Below are the code and all the weights of a small trained network. Each question names an input and a class and asks about switching units off, where a switched-off unit gives its printed mean instead of its output.

import numpy as np


def w(rows, s, z=0):
    codes = np.array(rows[::2]) - 128.0
    scale = np.full(codes.shape[1], s)
    scale[-1] = z or s
    return codes * scale


def f(y):
    return np.maximum(y, 0)


def log_softmax(a):
    a = a - a.max(-1, keepdims=True)
    return a - np.log(np.exp(a).sum(-1, keepdims=True))


def net(x, mask):
    res = np.array(x, float).reshape(1, 8) / 4 @ E
    y = f(res @ A[0][:, :-1].T + A[0][:, -1])
    res = res + np.where(mask, y, B[0][:, -1]) @ B[0][:, :-1]
    return log_softmax(res[-1] @ U[:, :-1].T + U[:, -1])


A, B = {}, {}
E = w([
[213,68,140,180,139,97,245,118],'x0',
[128,97,117,121,108,72,39,137],'x1',
[167,123,140,80,43,163,83,157],'x2',
[134,143,34,60,143,128,117,62],'x3',
[119,52,221,180,189,134,78,108],'x4',
[103,79,108,57,149,103,140,173],'x5',
[185,125,192,119,183,41,126,138],'x6',
[197,96,150,88,64,139,140,196],'x7',
],0.012)
A[0] = w([
[147,174,159,170,79,104,197,216,156],'n0',
[182,151,154,149,88,132,92,222,35],'n1',
[94,71,205,170,126,181,85,147,81],'n2',
[216,114,199,173,118,125,46,76,199],'n3',
[161,159,151,153,58,124,27,122,173],'n4',
[112,176,79,76,181,223,177,62,135],'n5',
[99,174,123,96,57,157,210,122,110],'n6',
[151,245,144,169,55,76,208,213,118],'n7',
[144,102,179,98,71,52,64,228,121],'n8',
[61,190,47,46,84,89,50,209,138],'n9',
[151,1,169,61,124,45,151,188,115],'n10',
[80,94,178,220,189,98,195,98,94],'n11',
[131,195,94,101,44,144,198,210,136],'n12',
[147,108,160,129,165,107,223,223,78],'n13',
[117,189,174,162,64,80,223,184,77],'n14',
[97,191,114,131,84,68,154,221,2],'n15',
],0.0095,0.0089)
B[0] = w([
[175,168,153,74,194,230,155,189,207],'n0',
[106,192,182,100,161,168,122,210,164],'n1',
[27,91,177,188,104,191,102,191,175],'n2',
[141,133,163,219,68,89,117,172,204],'n3',
[112,151,134,134,39,152,109,79,201],'n4',
[158,85,35,180,36,50,163,104,223],'n5',
[146,118,67,130,76,106,170,152,197],'n6',
[122,208,152,88,216,174,197,155,214],'n7',
[177,167,229,85,160,146,82,151,206],'n8',
[77,157,40,25,123,102,51,20,253],'n9',
[244,57,206,37,226,67,94,159,217],'n10',
[89,145,159,209,255,124,105,67,217],'n11',
[162,113,59,67,64,202,192,105,232],'n12',
[146,98,156,76,149,108,155,106,196],'n13',
[129,147,108,56,172,254,220,144,186],'n14',
[110,137,149,58,200,134,90,110,152],'n15',
],0.0082,0.016)
U = w([
[196,162,138,192,78,99,111,71,167],'0',
[76,134,160,214,224,64,161,61,202],'1',
[156,198,121,96,125,177,209,157,2],'2',
[87,64,210,187,104,193,70,177,100],'3',
[86,212,89,52,119,87,7,73,16],'4',
[217,57,196,109,181,48,95,186,127],'5',
[142,75,71,126,74,116,151,119,161],'6',
],0.013,0.0054)

Each question gives the input, the list of numbers given to net, and the class t.
The units are the neurons (one row each of A and B). Each row of codes is followed by its name. A weight is (code - 128) times the scale printed after its matrix; where a second scale follows, it is the last column's (A, B and U).
mask holds one flag per neuron, in row order. A switched-off neuron (its flag False) gives its mean, the last column of its row in B, instead of its output. The means were averaged over made-up inputs and are rounded, as every weight is.
A unit's drop is (log p(t) with every unit on - log p(t) with that unit switched off) / (log p(t) with every unit on - log p(t) with every unit switched off).
The circuit of an input: a set's keep is (log p(t) with only the set's units on - log p(t) with every unit switched off) / (log p(t) with every unit on - log p(t) with every unit switched off). Starting from the 12 units with the biggest drops (on a tie, the unit counted first), units are removed one at a time, each time the one whose removal leaves the highest keep (on an exact tie, the one counted first), for as long as the keep stays at least 0.8.
units of the circuit, in order: the units of the circuit, biggest drop first
k most important neurons: the k neurons with the biggest drops, biggest first
drop when u is switched off: that unit's drop, to one decimal
input [5,-5,-6,1,1,-8,2,3], class 1: units of the circuit, in order : [n11]
input [-4,1,-6,-7,0,7,-5,-3], class 1: 3 most important neurons : [n12; n11; n4]
input [4,6,-1,3,-3,2,-7,0], class 6: 2 most important neurons : [n8; n11]
input [-1,-8,4,-4,3,-2,-8,-3], class 3: 2 most important neurons : [n2; n9]
input [4,4,-5,6,-6,-6,5,0], class 0: units of the circuit, in order : [n0; n14]
input [3,5,3,8,-5,-7,8,6], class 5: 3 most important neurons : [n10; n14; n3]
input [-7,-7,-3,6,-1,-3,-8,0], class 6: 2 most important neurons : [n5; n6]
input [-4,-2,7,4,8,4,-2,5], class 3: 2 most important neurons : [n2; n3]
input [3,-7,7,7,0,4,6,-2], class 5: 2 most important neurons : [n9; n10]
input [-1,0,0,1,-4,-7,-8,-4], class 6: drop when n5 is switched off : 0.2
input [-1,-4,7,-1,-4,8,-4,-1], class 4: drop when n9 is switched off : 2.3
input [6,6,-8,8,-1,7,0,-1], class 5: drop when n10 is switched off : 1.2
